Here is a tiny trained network, its code and every weight. The questions are about switching its units off for an input and a class, where a switched-off unit gives its printed mean instead of its output.

import numpy as np


def w(rows, s, z=0):
    codes = np.array(rows[::2]) - 128.0
    scale = np.full(codes.shape[1], s)
    scale[-1] = z or s
    return codes * scale


def f(y):
    return np.maximum(y, 0)


def log_softmax(a):
    a = a - a.max(-1, keepdims=True)
    return a - np.log(np.exp(a).sum(-1, keepdims=True))


def net(x, mask):
    res = np.array(x, float).reshape(1, 5) / 4 @ E
    y = f(res @ A[0][:, :-1].T + A[0][:, -1])
    res = res + np.where(mask, y, B[0][:, -1]) @ B[0][:, :-1]
    return log_softmax(res[-1] @ U[:, :-1].T + U[:, -1])


A, B = {}, {}
E = w([
[181,119,35,130,169,22,122,72],'x0',
[130,96,72,25,195,162,92,216],'x1',
[138,117,123,134,121,139,113,121],'x2',
[196,77,126,187,159,182,249,152],'x3',
[124,120,119,138,125,134,120,128],'x4',
],0.015)
A[0] = w([
[128,67,159,138,161,220,173,220,125],'n1',
[164,184,153,159,83,39,90,5,185],'n2',
[139,159,185,213,57,228,159,112,194],'n3',
[129,128,188,208,59,135,176,130,184],'n4',
[224,85,24,177,181,39,197,130,2],'n5',
[141,181,44,101,128,9,52,65,137],'n6',
[142,12,149,46,188,223,144,243,121],'n7',
[62,121,96,167,164,53,72,11,162],'n8',
[43,215,192,114,72,170,64,182,223],'n9',
[2,147,184,73,84,139,42,111,226],'n10',
[71,181,166,195,54,101,125,72,186],'n11',
[51,148,189,92,79,149,22,138,177],'n12',
[204,85,81,171,251,116,236,80,80],'n13',
[62,163,122,153,113,72,87,93,165],'n14',
[140,80,29,14,190,89,76,180,114],'n15',
],0.01,0.0068)
B[0] = w([
[138,101,186,158,194,140,148,171,213],'n1',
[146,97,155,186,129,41,130,152,243],'n2',
[101,136,152,162,114,138,200,87,230],'n3',
[101,110,139,165,138,145,154,61,215],'n4',
[206,164,75,154,93,145,74,119,217],'n5',
[78,52,128,101,129,84,140,182,236],'n6',
[143,111,160,148,196,149,128,186,242],'n7',
[141,99,157,122,125,89,128,165,217],'n8',
[201,166,108,166,80,145,83,104,243],'n9',
[145,166,108,134,116,122,78,130,252],'n10',
[134,131,161,199,106,109,147,140,229],'n11',
[151,132,133,125,119,157,60,117,233],'n12',
[176,153,112,202,100,161,113,115,227],'n13',
[139,107,147,115,112,96,115,153,198],'n14',
[99,124,95,4,161,177,112,125,234],'n15',
],0.015,0.022)
U = w([
[163,146,124,179,27,79,124,68,224],'0',
[126,64,187,150,134,74,160,204,103],'1',
[166,174,84,111,118,162,77,139,167],'2',
[61,84,71,55,114,83,117,125,3],'3',
[86,136,159,148,105,144,246,54,110],'4',
],0.013,0.0042)

Each question gives the input, the list of numbers given to net, and the class t.
The units are the neurons (one row each of A and B). Each row of codes is followed by its name. A weight is (code - 128) times the scale printed after its matrix; where a second scale follows, it is the last column's (A, B and U).
mask holds one flag per neuron, in row order. A switched-off neuron (its flag False) gives its mean, the last column of its row in B, instead of its output. The means were averaged over made-up inputs and are rounded, as every weight is.
A unit's drop is (log p(t) with every unit on - log p(t) with that unit switched off) / (log p(t) with every unit on - log p(t) with every unit switched off).
most important unit: the unit with the biggest drop
top k neurons: the k neurons with the biggest drops, biggest first
drop when u is switched off: that unit's drop, to one decimal
input [8,2,-3,0,7], class 3: most important unit : n6
input [0,0,-8,-2,-6], class 0: top 2 neurons : (n7; n15)
input [4,0,7,6,0], class 0: top 2 neurons : (n15; n13)
input [8,-6,-4,0,7], class 1: top 2 neurons : (n6; n8)
input [7,2,3,0,0], class 3: top 3 neurons : (n6; n9; n15)
input [-8,-8,-5,1,-5], class 4: top 2 neurons : (n3; n4)
input [1,-3,-8,-8,-2], class 1: top 4 neurons : (n6; n8; n5; n13)
input [7,2,8,-5,4], class 3: drop when n15 is switched off : 0.4
input [1,-3,-8,4,0], class 0: top 2 neurons : (n15; n13)
input [7,2,4,-1,-5], class 3: drop when n6 is switched off : 0.2
input [6,-8,3,0,8], class 1: drop when n2 is switched off : 0.4
